Each row has a name. Each piece below is followed by the name of the row it came from, unless a question asks for something else. Each question is about the rows just above it.

Sukif: 23; -16; -23; -33; -7; -9
vik: -17; -14; -18; -56; 5; 3
Pivut: 5; -18; -13; -56; -17; 3
leb: -42; 4; -31; -13; 23; 3
vupa: -14; 11; -8; 24; 6; -15
How many times does leb hold 4? => 1
Put -56; -18; -17; -14; 3; 5 back in order: which row is it? => vik
Which row holds these entries in another order? 3; 23; -13; -31; 4; -42 => leb
Which value is in both leb and Sukif? => 23

Sukif: 36; -26; -56; -29; 51; -17; -63; 69; -45
leb: -18; -43; 76; 16; 30; -92; 33; 35; 83
Pivut: -31; 91; -28; 81; -19; 90; 29; -42; 4
vupa: 17; 83; 35; 76; -18; -43; 33; -92; 30
How many times does Pivut hold 30? => 0
Times -92 occurs in vupa: => 1
q: -18; -43; 76; 16; 30; -92; 33; 35; 83 => leb
Which row holds these entries in another order? 30; -92; 33; 35; 83; -18; -43; 76; 16 => leb

vupa: -38; -117; 3; -32; 2
vik: -14; 39; -13; 19; -22
rosen: -26; 114; -5; 12; -63
keka: 3; -22; -8; -32; 17
Lib: 13; -116; -32; -38; 3
Sata: 2; -118; 3; -32; -38
Pivut: 3; -19; -33; 12; 4
-116; -38; 3; 13; -32 is which row reordered? => Lib
q: 13; -116; -32; -38; 3 => Lib
Put 3; 13; -116; -32; -38 back in order: which row is it? => Lib
Shared by Sata and Pivut: => 3
-26; 114; -5; 12; -63 is in which row? => rosen
Which row holds these entries in another order? -33; 12; 4; 3; -19 => Pivut
2; -38; -117; 3; -32 is which row reordered? => vupa

Lib: 25; -20; -35; -31; -21; -27; 13; 28; -12; -7; -54; 14; -23; -31; -14; -21; -71; -21; 30; 16; 28; -41; -17; 40; -23; -27; 3; -1; -28; 11; -19
vupa: 37; 19; -49; 7; -4; -27; 21; 25; -58; 21; 0; 0; 3; -12; -14; -71; 76; -16; -49; -24; 39; 29; -43; 25; 1; -69; -8; 7; -68; 31; 7
Sukif: 25; -50; 21; -8; 19; 1; -12; -4; -16; 7; -68; -14; 7; 25; 21; -58; -71; 39; -49; 37; -43; 0; 76; 0; 31; -27; 3; -69; 7; 29; -24
Which row holds 29; 7 read backwards? => Sukif
Which row holds this, read backwards? -71; -14; -12; 3; 0; 0; 21 => vupa
76; 0; 31; -27; 3; -69; 7; 29; -24; 25; -50; 21; -8; 19; 1; -12; -4; -16; 7; -68; -14; 7; 25; 21; -58; -71; 39; -49; 37; -43; 0 is which row reordered? => Sukif
Which row holds this, read backwards? 3; -27; -23 => Lib

Sukif: -25; -65; 41; 69; -35; -34; 11; -59; -8; -52; -44; -29; -16; -2; -30; 54; 3; 23; -34; -89; 47; 34; -93; 68; 50; 68; 9; 16; 22; -2; -34; 27; 2; 77; -7; 23; -7; -22; 9; -22; 25; 21; -6; 106; 51; -34; -33; -67; -74; -15; 24; 6
vik: -1; -82; 83; 41; 12; -83; -44; -43; 35; -45; -33; -1; -5; 27; 23; 58; 13; -11; -62; -65; -13; 29; -67; 91; 12; 16; -9; 63; 72; 4; -14; 6; 13; 36; 3; 72; -64; -35; -31; 7; -11; 62; -37; 87; 77; -4; 4; -71; -60; -45; 23; 24
keka: -43; 66; -66; 23; -55; 45; -2; 35; 24; 23; 27; -9; 36; -44; -22; 14; 2; -9; 34; 2; -39; -29; -1; 16; 0; -15; 27; -5; -31; -85; -56; 59; 10; -21; -9; -28; 2; 4; 25; 7; 46; 8; -5; 12; -37; -20; -10; 47; 5; 32; -19; 2
vupa: 2; 4; -9; 25; 22; 9; -2; 54; -44; -58; 68; 6; 27; 11; 51; -22; -93; -33; -65; -6; -15; -34; -2; -67; 50; -34; 23; -30; -59; -8; -25; -22; 68; -7; 41; 16; -35; 23; -29; 106; -16; 47; -74; -34; 24; -89; 9; 68; 34; 77; -34; 21
leb: -3; 6; -42; 17; -27; 27; 56; -20; -47; -3; -19; -10; -22; -13; -30; -22; -15; 48; 9; -21; 70; 7; -13; -41; 15; 51; 8; -37; -49; 12; 50; 17; -19; 27; -22; -54; -10; 9; 26; -26; 9; -50; 26; -7; -20; -6; -25; 1; -20; 17; -1; -27
Times -34 occurs in Sukif: => 4
Put 6; -25; -65; 41; 69; -35; -34; 11; -59; -8; -52; -44; -29; -16; -2; -30; 54; 3; 23; -34; -89; 47; 34; -93; 68; 50; 68; 9; 16; 22; -2; -34; 27; 2; 77; -7; 23; -7; -22; 9; -22; 25; 21; -6; 106; 51; -34; -33; -67; -74; -15; 24 back in order: which row is it? => Sukif
The row with -3; 6; -42; 17; -27; 27; 56; -20; -47; -3; -19; -10; -22; -13; -30; -22; -15; 48; 9; -21; 70; 7; -13; -41; 15; 51; 8; -37; -49; 12; 50; 17; -19; 27; -22; -54; -10; 9; 26; -26; 9; -50; 26; -7; -20; -6; -25; 1; -20; 17; -1; -27 is => leb
q: 2; 4; -9; 25; 22; 9; -2; 54; -44; -58; 68; 6; 27; 11; 51; -22; -93; -33; -65; -6; -15; -34; -2; -67; 50; -34; 23; -30; -59; -8; -25; -22; 68; -7; 41; 16; -35; 23; -29; 106; -16; 47; -74; -34; 24; -89; 9; 68; 34; 77; -34; 21 => vupa
q: -43; 66; -66; 23; -55; 45; -2; 35; 24; 23; 27; -9; 36; -44; -22; 14; 2; -9; 34; 2; -39; -29; -1; 16; 0; -15; 27; -5; -31; -85; -56; 59; 10; -21; -9; -28; 2; 4; 25; 7; 46; 8; -5; 12; -37; -20; -10; 47; 5; 32; -19; 2 => keka

Lib: -6; -12; -1; 10; -22; -19; -16; 15; 4; 19; -11; 6; 9; -22; -21; -26; 19; -4; 1; -17; -18; 13; -7; -27; 22; 14; 16; 2; -17; -9; -21; 5; 14; -15; 16; -8; 4; 30; -25; 11; -5; -22; -9; 11
vik: 5; -38; 5; 17; 86; 4; 68; 24; 60; -89; 21; -54; 17; 1; -13; -41; -103; -16; 1; 52; -14; 21; -9; 21; 6; -81; -7; -73; 37; 29; 3; -46; -30; 28; 24; -35; 18; -66; 47; -13; -16; 54; 38; -41
Luda: 1; 5; 37; -13; -35; -54; -103; -30; 23; -7; -81; -16; -9; -14; 47; 60; -38; -41; 1; -41; -13; 86; 24; -89; -73; 17; 21; -46; 3; 52; 21; 68; 17; 5; 29; 6; 18; -16; 54; -66; 28; 4; 21; 38
Sata: 32; 12; 6; -7; -21; 10; 11; -7; 9; 8; 41; 11; 28; -4; 0; 3; 30; -20; 29; 10; -20; 14; -21; -12; 18; -12; -15; 4; 29; 27; 7; 2; 38; -40; -3; -4; 17; 13; 13; 29; -31; -34; -16; -18
lum: 23; -10; 12; 4; -6; -5; 11; 12; 27; 6; 33; 9; 32; -12; -10; -18; 16; -12; 21; 8; -16; 24; -8; -17; 30; 4; 11; -5; 20; 22; -7; 6; 26; -17; 18; -9; 20; 19; 2; 8; -17; -18; -9; -10
leb: -17; -28; 4; 25; 14; -22; -3; 34; 22; 1; -14; -6; 5; -18; -23; -37; -15; 9; -13; -7; -7; 18; 9; -15; 23; -5; 33; -13; -21; -12; -24; 0; -8; 20; 33; -11; 6; 17; -21; 15; 15; 14; 14; 18
Pivut: 31; -5; 8; -19; -23; -1; 7; -13; 13; 1; 40; 9; 29; -11; -5; -7; 22; -26; 24; 5; -20; 11; -19; -20; 16; 1; -11; -4; 30; 27; -3; 3; 28; -37; -5; -12; 14; 6; 7; -7; -34; -36; -27; -30
keka: 23; -7; 8; 4; -18; -5; 8; 10; 22; 8; 37; 7; 34; -19; -16; -22; 23; -20; 26; 5; -29; 25; -20; -26; 33; 7; 2; -6; 18; 21; -9; 1; 36; -35; 15; -13; 20; 23; -1; 8; -28; -33; -13; -12
rosen: 17; -10; 6; 8; -16; -8; 6; 14; 22; 6; 30; 4; 30; -20; -19; -27; 18; -18; 22; 2; -29; 25; -19; -26; 33; 5; 5; -8; 12; 16; -12; -1; 32; -31; 18; -14; 19; 23; -4; 9; -25; -29; -10; -8
9; 6; -11; 19 is which row, read backwards? => Lib
Times -12 occurs in Sata: => 2
-41; 38; 54; -16; -13; 47; -66; 18; -35; 24; 28; -30; -46; 3; 29; 37; -73; -7; -81; 6; 21; -9; 21; -14; 52; 1; -16; -103; -41; -13; 1; 17; -54; 21; -89; 60; 24; 68; 4; 86; 17; 5; -38; 5 is which row reordered? => vik

Pivut: 52; 76; 16; -85; -66; -68; 96; 45; -6; 58; 22; -67; -1; 38; -47; 35; -56; -85; -62; 5; 11; 51; 93; 44; -64; 83; -83; 19; 19; -49; -46; 110; -49; -59
leb: -64; 5; 51; 22; -59; -56; 52; 58; -6; 16; -91; -68; 83; -66; -47; 60; -67; -49; 110; -85; 76; -83; 11; 11; 11; 35; 96; -62; 93; 19; 45; -46; -49; 37
lum: 59; 59; -33; 18; -93; -81; -74; 15; -66; -35; 81; -89; -92; 61; -33; 19; -96; -82; -109; 45; 41; -79; -95; 60; -16; -49; -56; 17; 17; 48; 25; -99; 19; 13
keka: 52; 76; 16; -85; -66; -68; 96; 39; -6; 58; 12; -67; -1; 38; -47; 35; -56; -91; -62; 5; 11; 51; 93; -98; -64; 83; -83; 11; 19; 18; -9; 110; -49; -59
Luda: 52; 37; 5; -59; -86; -83; 60; -49; 11; 35; -67; -6; 93; -46; -68; 110; -49; 58; 19; -91; 11; 83; 22; -66; 16; -47; -62; -1; -56; -64; 45; 51; 76; 96
Which row holds these entries in another order? -59; -49; 110; -46; -49; 19; 19; -83; 83; -64; 44; 93; 51; 11; 5; -62; -85; -56; 35; -47; 38; -1; -67; 22; 58; -6; 45; 96; -68; -66; -85; 16; 76; 52 => Pivut
Count of 19 in Pivut: => 2
How many times does lum hold 59? => 2
Which row holds these entries in another order? 11; 11; 35; 96; -62; 93; 19; 45; -46; -49; 37; -64; 5; 51; 22; -59; -56; 52; 58; -6; 16; -91; -68; 83; -66; -47; 60; -67; -49; 110; -85; 76; -83; 11 => leb
q: -64; 5; 51; 22; -59; -56; 52; 58; -6; 16; -91; -68; 83; -66; -47; 60; -67; -49; 110; -85; 76; -83; 11; 11; 11; 35; 96; -62; 93; 19; 45; -46; -49; 37 => leb
Which row holds this, read backwards? 19; 93; -62; 96; 35; 11 => leb

Sukif: 22; -54; -40; -58; -58; -59
rosen: 6; 6; 6; -35; 3; 12
Pivut: -39; 9; 78; -39; 3; 12
lum: -40; 28; 22; -40; -58; -46
Which row holds these entries in another order? -46; -58; -40; 22; 28; -40 => lum
q: 6; 6; 6; -35; 3; 12 => rosen
How many times does rosen hold 6? => 3
How many times does Sukif hold -58? => 2
Which row holds this, read backwards? -58; -40; -54; 22 => Sukif
6; 6; 6 is which row, read backwards? => rosen
q: -40; 28; 22; -40; -58; -46 => lum

leb: 65; 64; 52; -56; -29; -66; -45; 18
keka: 50; -50; -40; -46; 1; -113; -28; 72
Lib: -57; -32; 67; 75; -60; 12; 59; -47
Pivut: 66; 75; 59; -57; -32; -60; -47; 12
fef: -47; -43; -111; -32; 50; -30; -1; 68
vupa: 52; -27; -19; -48; -6; -104; -33; 61
rosen: 65; 63; -66; -56; 52; -29; 61; 18
Luda: 49; -46; -36; -47; 0; -111; -29; 71
vik: 64; 54; 43; -55; -27; -69; -43; 23
52; -29; 61; 18; 65; 63; -66; -56 is which row reordered? => rosen
18; -45; -66; -29; -56; 52; 64; 65 is which row reordered? => leb
Which row holds these entries in another order? -60; -57; -47; -32; 12; 59; 66; 75 => Pivut
Which value is in both Luda and Lib? => -47

Pivut: 17; 31; -20; 22; 5; -19; -53; -22; -13; 5; -10; -27; 11; -4; 14; -5; 44; -20; 21; -26; -25; -24; 37; 31; 7; -15; 26; 7; 5; -3; -30; -6; 50; -8; 5
leb: -14; 19; 1; -5; 6; 5; -13; -4; -7; 17; -1; -13; 21; 10; 9; 25; 24; -32; -39; -8; 18; -6; -5; 26; -9; -19; 27; 21; 32; 13; 14; 2; 2; 19; 22
keka: -13; -14; 26; 32; 5; 24; -13; 2; -7; 6; -9; 21; 1; -33; 17; 18; 22; -8; -39; 9; 19; 27; 25; -4; 14; 2; -5; -19; -1; -6; -5; 21; 19; 13; 10
Lib: 1; 28; -10; 4; 0; -25; -23; -30; -26; -3; -20; -38; 1; -7; 14; 16; 32; -23; 6; -9; -17; -22; 19; 26; -15; -20; 25; 21; 11; 13; -1; 13; 24; 32; 22
Put 22; 19; 2; 2; 14; 13; 32; 21; 27; -19; -9; 26; -5; -6; 18; -8; -39; -32; 24; 25; 9; 10; 21; -13; -1; 17; -7; -4; -13; 5; 6; -5; 1; 19; -14 back in order: which row is it? => leb
q: -13; -14; 26; 32; 5; 24; -13; 2; -7; 6; -9; 21; 1; -33; 17; 18; 22; -8; -39; 9; 19; 27; 25; -4; 14; 2; -5; -19; -1; -6; -5; 21; 19; 13; 10 => keka

Pivut: 85; 76; 36; 73; 48; 84
lum: 19; 85; 58; 37; 78; 70
Sukif: 21; 84; 57; 36; 82; 67
rosen: -46; -74; -76; -10; -87; -49
leb: 29; -77; -12; -73; -51; -85
Sata: 38; 81; 70; 18; 83; 56
fef: -33; 76; 10; 73; 48; 84
vupa: -38; 75; 5; 76; 47; 88
Lib: -2; 86; 39; 57; 71; 80
Put -85; -77; -73; -51; -12; 29 back in order: which row is it? => leb
Which value is in both vupa and fef? => 76

lum: -19; -12; -25; 7; -7; -57; -15; -18; -23; -20; -26; -31; -32; -25; 35; -8; -42; -26; -10; -22; -28; -29; 1; -31; -14; -23; -41; -35; -24; -51; -8; -28; -26; 30; -35; -11
Sata: 27; 2; 26; -18; 19; 29; 15; 25; 40; 18; 31; 47; 49; 35; -18; 6; 13; 5; -6; 34; 10; 39; -26; 46; 19; 26; 14; 13; 41; 16; 18; 34; 14; -30; 9; 12
rosen: 33; -38; 32; -43; 14; -28; 46; 43; 16; -28; 25; 31; 23; 23; -10; -25; 7; -2; 9; 9; -13; 37; -45; 12; 16; 12; -1; 6; 22; 2; 3; 14; -1; -10; 2; -46
Lib: 12; -16; 4; -19; 2; -84; 15; 4; -4; -9; 8; -3; -2; 3; 26; -16; -61; -37; -37; -4; -55; -1; -26; 1; -14; 1; -70; -55; -6; -60; 12; -3; -24; 3; -59; -15
Pivut: -41; -21; 3; -31; 17; -28; -31; -7; -1; 21; -18; 0; 6; -2; 50; 30; -19; -31; 10; 9; -8; 0; -12; 10; -26; 23; -33; -25; 5; -9; 20; 23; -26; -18; -31; 7
Luda: -47; 22; -36; 30; -16; 20; -43; -33; -27; 4; -31; -37; -36; -33; 0; 10; 13; 0; 17; -28; 21; -28; 38; -32; -12; -16; 26; 17; -30; 10; -19; -18; 3; 15; 15; 14
vik: 23; -13; 10; 2; -23; 56; 27; 7; 20; -2; 21; 1; 5; 16; -34; -19; 32; 27; -7; 2; 7; 10; 10; -3; 24; -5; 52; 32; 13; 18; -12; -15; 39; 6; 36; 17
leb: -1; 9; -6; 8; 18; -48; -13; -7; 10; 13; 1; 4; -2; 5; 34; 1; -48; -32; -39; 4; -30; 6; 7; 7; -20; 16; -41; -21; 3; -32; 17; 11; -28; -19; -52; 29
keka: -16; 0; 46; 32; -13; 24; 13; -9; -31; -7; -2; 32; -10; -16; 20; 50; 15; -14; -4; 47; -2; -5; -22; -20; 9; -18; 43; 24; -6; -5; -45; -19; -17; 16; 16; 16
Sukif: 9; -9; -4; -13; -20; 47; 16; -2; -6; -18; -2; -5; -14; 0; -45; -17; 43; 32; 13; -16; 16; -5; 20; -10; 24; -16; 46; 15; -18; 16; -31; -22; 32; 24; 50; -7
fef: -34; 35; -16; 44; -1; 53; -28; -15; -4; 25; -22; -7; -2; -13; -11; 37; 50; 23; 49; 7; 45; -8; 34; 9; -9; 9; 43; 41; -2; 49; 15; 12; 18; 2; 39; 2
Which row holds 27; 2; 26; -18; 19; 29; 15; 25; 40; 18; 31; 47; 49; 35; -18; 6; 13; 5; -6; 34; 10; 39; -26; 46; 19; 26; 14; 13; 41; 16; 18; 34; 14; -30; 9; 12? => Sata
17; -32; 3; -21; -41 is which row, read backwards? => leb
Which row holds -5; 24; -3; 10; 10; 7 read backwards? => vik
Which row holds these entries in another order? 29; -52; -19; -28; 11; 17; -32; 3; -21; -41; 16; -20; 7; 7; 6; -30; 4; -39; -32; -48; 1; 34; 5; -2; 4; 1; 13; 10; -7; -13; -48; 18; 8; -6; 9; -1 => leb
Which row holds these entries in another order? -45; -31; -22; -20; -18; -18; -17; -16; -16; -14; -13; -10; -9; -7; -6; -5; -5; -4; -2; -2; 0; 9; 13; 15; 16; 16; 16; 20; 24; 24; 32; 32; 43; 46; 47; 50 => Sukif

